m = [131 136 134 133 135 139 106 124]
The minimum: 106
The entry just left of 133 is 134
Give the entry just left of the largest entry.
135

M =
117,105,138,139,114,130,137
130,109,137,141,116,131,138
118,102,145,142,109,128,135
110,106,144,136,106,128,125
124,106,140,142,115,130,138
121,102,140,141,106,129,136
Report the 1st entry in reading order.
A: 117
Report the second entry on the main diagonal.
A: 109
Report the last entry, reading row by row.
A: 136
Report the entry just right of 110.
A: 106
Report the entry in the top-right corner.
A: 137
The third entry, reading row by row is 138
The smallest entry in the first row is 105
Report the bottom entry of the column that holds the largest entry.
A: 140
The first entry of the largest entry's row is 118
The bottom-left entry is 121
Report the largest entry in the first column.
A: 130
Report the smallest entry in the first column.
A: 110
Report the third entry on the diagonal from the top-right corner.
A: 109
